Below are the code and all the weights of a small trained network. Each question names an input and a target symbol and asks about switching units off, where a switched-off unit gives its printed mean instead of its output.

import numpy as np


def w(rows, s, z=0):
    codes = np.array(rows[::2]) - 128.0
    scale = np.full(codes.shape[1], s)
    scale[-1] = z or s
    return codes * scale


def f(y):
    return np.maximum(y, 0)


def softmax(a):
    e = np.exp(a - a.max(-1, keepdims=True))
    return e / e.sum(-1, keepdims=True)


def log_softmax(a):
    a = a - a.max(-1, keepdims=True)
    return a - np.log(np.exp(a).sum(-1, keepdims=True))


def net(x, mask):
    ids = ['ΓΔΞΨεζηθλμπστφω'.index(c) for c in x.split()]
    T = len(ids)
    res = E[ids] + P[:T]
    u = 0
    for l in range(3):
        q, k, v = (res @ M[l].T for M in (Q, K, V))
        z = softmax(np.where(np.tri(T) > 0, q @ k.T / 3**0.5, -1e9)) @ v
        res = res + np.where(mask[u], z, O[l][:, -1]) @ O[l][:, :-1]
        u += 1
        y = f(res @ A[l][:, :-1].T + A[l][:, -1])
        res = res + np.where(mask[u : u + 12], y, B[l][:, -1]) @ B[l][:, :-1]
        u += 12
    return log_softmax(res[-1] @ U[:, :-1].T + U[:, -1])


Q, K, V, O, A, B = {}, {}, {}, {}, {}, {}
E = w([
[158,84,158,184,131,164],'Γ',
[45,94,118,56,113,122],'Δ',
[192,139,100,31,164,100],'Ξ',
[110,84,166,128,93,213],'Ψ',
[107,169,119,2,77,130],'ε',
[140,193,93,142,168,242],'ζ',
[129,104,174,103,145,108],'η',
[90,102,138,86,170,105],'θ',
[161,107,183,150,180,106],'λ',
[192,51,67,52,157,202],'μ',
[84,204,139,136,160,84],'π',
[159,143,61,139,191,104],'σ',
[125,169,109,71,23,146],'τ',
[205,221,149,154,100,133],'φ',
[60,89,52,188,42,192],'ω',
],0.0089)
P = w([
[199,32,252,47,29,98],'0',
[138,95,155,94,93,137],'1',
[149,110,125,113,108,125],'2',
[156,122,108,117,135,119],'3',
[164,161,89,118,126,144],'4',
[169,171,76,123,147,145],'5',
[158,179,64,103,165,148],'6',
[167,185,64,105,184,147],'7',
[160,189,73,83,172,156],'8',
],0.0041)
Q[0] = w([
[90,87,194,255,173,141],'0.h1',
[170,247,90,96,143,124],'0.h1',
[66,50,197,194,140,64],'0.h1',
],0.0074)
K[0] = w([
[27,112,138,197,24,155],'0.h1',
[133,220,94,127,235,72],'0.h1',
[73,96,219,102,2,132],'0.h1',
],0.0072)
V[0] = w([
[203,156,210,156,137,85],'0.h1',
[60,20,201,146,2,145],'0.h1',
[16,241,101,147,24,184],'0.h1',
],0.0049)
O[0] = w([
[229,153,173,140,56,40,102],'0.h1',
[90,19,255,100,92,170,227],'0.h1',
[62,210,196,173,119,204,4],'0.h1',
],0.005,0.00033)
A[0] = w([
[161,203,128,116,147,39,219],'0.n1',
[72,185,161,81,151,84,220],'0.n2',
[206,111,176,196,67,188,187],'0.n3',
[84,95,225,151,204,153,183],'0.n4',
[145,168,163,90,188,55,206],'0.n5',
[112,78,128,204,100,217,252],'0.n6',
[117,226,119,79,136,46,251],'0.n7',
[168,166,166,96,150,50,198],'0.n8',
[164,160,2,111,119,135,236],'0.n9',
[238,115,103,75,102,151,177],'0.n10',
[123,123,196,71,165,76,215],'0.n11',
[199,199,171,154,50,147,164],'0.n12',
],0.0054,0.002)
B[0] = w([
[118,200,72,190,81,93,216],'0.n1',
[59,178,149,136,83,144,195],'0.n2',
[221,117,175,157,45,149,197],'0.n3',
[80,2,104,137,98,213,176],'0.n4',
[75,161,83,155,74,95,203],'0.n5',
[173,71,100,165,70,235,228],'0.n6',
[78,212,88,156,41,104,239],'0.n7',
[110,160,116,164,62,72,197],'0.n8',
[124,146,30,130,140,105,253],'0.n9',
[214,114,129,53,124,76,213],'0.n10',
[33,67,125,119,73,127,192],'0.n11',
[224,223,192,83,70,142,171],'0.n12',
],0.0048,0.0034)
Q[1] = w([
[75,137,204,251,167,112],'1.h1',
[28,10,195,138,204,105],'1.h1',
[87,191,65,190,3,187],'1.h1',
],0.0057)
K[1] = w([
[65,149,172,128,38,140],'1.h1',
[176,116,179,112,2,134],'1.h1',
[99,209,70,244,195,113],'1.h1',
],0.0069)
V[1] = w([
[106,101,136,207,103,42],'1.h1',
[179,135,65,69,172,180],'1.h1',
[128,65,176,3,123,136],'1.h1',
],0.006)
O[1] = w([
[133,74,120,201,38,50,183],'1.h1',
[157,148,39,72,203,208,92],'1.h1',
[117,109,178,1,228,48,4],'1.h1',
],0.0057,0.0013)
A[1] = w([
[119,161,58,155,71,104,226],'1.n1',
[246,170,155,123,91,80,128],'1.n2',
[110,172,132,55,189,171,192],'1.n3',
[72,82,158,3,210,103,116],'1.n4',
[63,153,181,127,43,48,207],'1.n5',
[47,166,144,124,87,104,173],'1.n6',
[64,143,102,171,125,162,254],'1.n7',
[241,73,150,85,135,197,224],'1.n8',
[155,97,67,70,140,20,201],'1.n9',
[170,39,142,164,74,225,227],'1.n10',
[202,168,173,86,125,96,184],'1.n11',
[180,139,98,207,84,172,134],'1.n12',
],0.0058,0.0028)
B[1] = w([
[69,147,86,129,75,142,255],'1.n1',
[191,175,168,132,98,23,172],'1.n2',
[238,207,172,76,227,214,157],'1.n3',
[45,166,138,44,232,127,163],'1.n4',
[115,104,195,21,44,73,222],'1.n5',
[106,178,174,39,63,135,188],'1.n6',
[138,143,105,134,58,218,212],'1.n7',
[239,82,168,98,172,188,202],'1.n8',
[142,90,29,52,200,38,184],'1.n9',
[190,57,135,191,45,205,227],'1.n10',
[151,179,188,113,179,2,161],'1.n11',
[123,175,90,213,110,146,215],'1.n12',
],0.0047,0.0071)
Q[2] = w([
[184,166,178,4,112,65],'2.h1',
[231,226,51,116,38,241],'2.h1',
[183,162,161,103,12,149],'2.h1',
],0.0039)
K[2] = w([
[187,169,152,138,252,32],'2.h1',
[79,194,8,233,156,149],'2.h1',
[122,249,102,218,98,77],'2.h1',
],0.0042)
V[2] = w([
[2,124,61,89,134,107],'2.h1',
[83,195,171,71,105,153],'2.h1',
[161,210,148,112,133,72],'2.h1',
],0.0084)
O[2] = w([
[36,34,98,199,180,76,105],'2.h1',
[90,168,229,195,179,132,253],'2.h1',
[182,253,132,189,183,43,189],'2.h1',
],0.007,0.0041)
A[2] = w([
[209,116,152,84,135,99,252],'2.n1',
[120,151,86,132,83,77,160],'2.n2',
[132,51,105,160,77,178,150],'2.n3',
[196,213,142,107,157,175,199],'2.n4',
[121,199,102,108,195,67,120],'2.n5',
[160,117,200,110,164,127,189],'2.n6',
[132,195,91,83,228,83,187],'2.n7',
[53,129,176,121,87,104,220],'2.n8',
[138,147,239,168,204,151,159],'2.n9',
[99,2,121,71,207,107,174],'2.n10',
[89,160,109,133,69,42,198],'2.n11',
[117,9,169,143,159,82,230],'2.n12',
],0.0063,0.0033)
B[2] = w([
[107,131,174,35,93,87,212],'2.n1',
[142,92,119,151,74,142,211],'2.n2',
[201,70,132,195,105,107,228],'2.n3',
[135,244,85,80,139,175,222],'2.n4',
[220,78,146,207,187,51,206],'2.n5',
[71,135,219,95,120,174,179],'2.n6',
[239,85,117,177,238,78,208],'2.n7',
[28,163,168,124,101,122,204],'2.n8',
[98,192,208,216,238,254,171],'2.n9',
[42,67,42,60,205,158,159],'2.n10',
[129,76,125,160,61,91,255],'2.n11',
[11,42,83,190,163,95,157],'2.n12',
],0.0053,0.01)
U = w([
[133,162,123,53,93,104,228],'Γ',
[61,120,135,145,189,184,26],'Δ',
[211,38,51,203,162,35,112],'Ξ',
[102,107,145,82,145,156,231],'Ψ',
[150,108,205,252,211,143,4],'ε',
[121,249,54,122,133,237,130],'ζ',
[130,74,181,99,135,54,20],'η',
[85,116,112,121,173,56,227],'θ',
[173,116,144,37,48,45,6],'λ',
[199,114,91,80,197,134,207],'μ',
[34,160,190,170,29,106,208],'π',
[144,29,42,111,30,153,154],'σ',
[113,182,191,106,152,166,73],'τ',
[232,176,155,192,117,128,41],'φ',
[80,99,158,59,106,179,194],'ω',
],0.0044,0.0027)

Each question gives the input, a string of symbols that net reads in full, and the target symbol t.
The units are the heads (3 rows each of Q, K, V and O) and the neurons (one row each of A and B). Each row of codes is followed by its name. A weight is (code - 128) times the scale printed after its matrix; where a second scale follows, it is the last column's (O, A, B and U).
mask holds one flag per unit, layer by layer, with each layer's heads first. A switched-off unit (its flag False) gives its mean, the last column of its rows in O or B, instead of its output. The means were averaged over made-up inputs and are rounded, as every weight is.
A unit's drop is (log p(t) with every unit on - log p(t) with that unit switched off) / (log p(t) with every unit on - log p(t) with every unit switched off).
most important unit: the unit with the biggest drop
k most important neurons: the k neurons with the biggest drops, biggest first
top k neurons in layer l: the k neurons of layer l with the biggest drops, biggest first
drop of u: that unit's drop, to one decimal
input π Γ π μ π τ Ψ ε, target π: most important unit : 0.n7
input Ξ Ξ Γ Γ ζ φ, target φ: top 2 neurons in layer 2 : 2.n5, 2.n7
input π θ ε λ, target π: 2 most important neurons : 2.n7, 0.n11
input ω π ε λ η, target π: top 3 neurons in layer 2 : 2.n7, 2.n8, 2.n5
input π Δ π λ ω Γ, target σ: 3 most important neurons : 0.n6, 1.n10, 1.n5
input ε τ ζ, target ζ: 2 most important neurons : 2.n4, 1.n3
input ε φ τ, target φ: 3 most important neurons : 0.n12, 1.n2, 1.n11
input σ Ψ μ θ σ τ, target σ: top 2 neurons in layer 0 : 0.n9, 0.n1
input ζ Δ η ε τ ε σ π τ, target π: 2 most important neurons : 0.n7, 1.n1
input θ π Ψ σ π Ξ ω Γ, target σ: 3 most important neurons : 1.n5, 0.n6, 1.n10
input η λ Ψ ω η ω Ψ, target σ: 2 most important neurons : 0.n6, 1.n10
input τ φ ε, target φ: top 2 neurons in layer 1 : 1.n2, 1.n11
input π λ τ π ω η λ, target π: 2 most important neurons : 2.n7, 1.n8
input μ Δ Δ Δ, target μ: most important unit : 1.h1
input Δ π ω Γ Ξ Γ π Ψ, target ε: 2 most important neurons : 0.n7, 0.n1
input Γ π π θ π ζ τ, target ζ: top 2 neurons in layer 0 : 0.n9, 0.n11
input λ π η θ θ φ, target φ: 2 most important neurons : 0.n12, 1.n2
input π Ψ Δ ε τ ω Γ σ, target σ: top 2 neurons in layer 0 : 0.n12, 0.n10
input φ π θ, target φ: top 3 neurons in layer 1 : 1.n2, 1.n11, 1.n5
input ω Ψ ε, target ε: top 2 neurons in layer 0 : 0.n6, 0.n4
input ε τ σ Ψ ω τ, target σ: 2 most important neurons : 1.n5, 0.n9
input ω Ψ η, target ω: most important neuron : 0.n4
input λ ω Γ Ψ π π λ ε θ, target π: top 2 neurons in layer 2 : 2.n7, 2.n8
input π ω Δ, target π: top 2 neurons in layer 2 : 2.n8, 2.n7
input θ π Ψ ω θ Ψ, target σ: drop of 2.n3 : 0.1
input τ π Γ Ψ, target ε: drop of 0.n1 : 0.2
input λ φ λ ε, target λ: drop of 1.n5 : 0.2
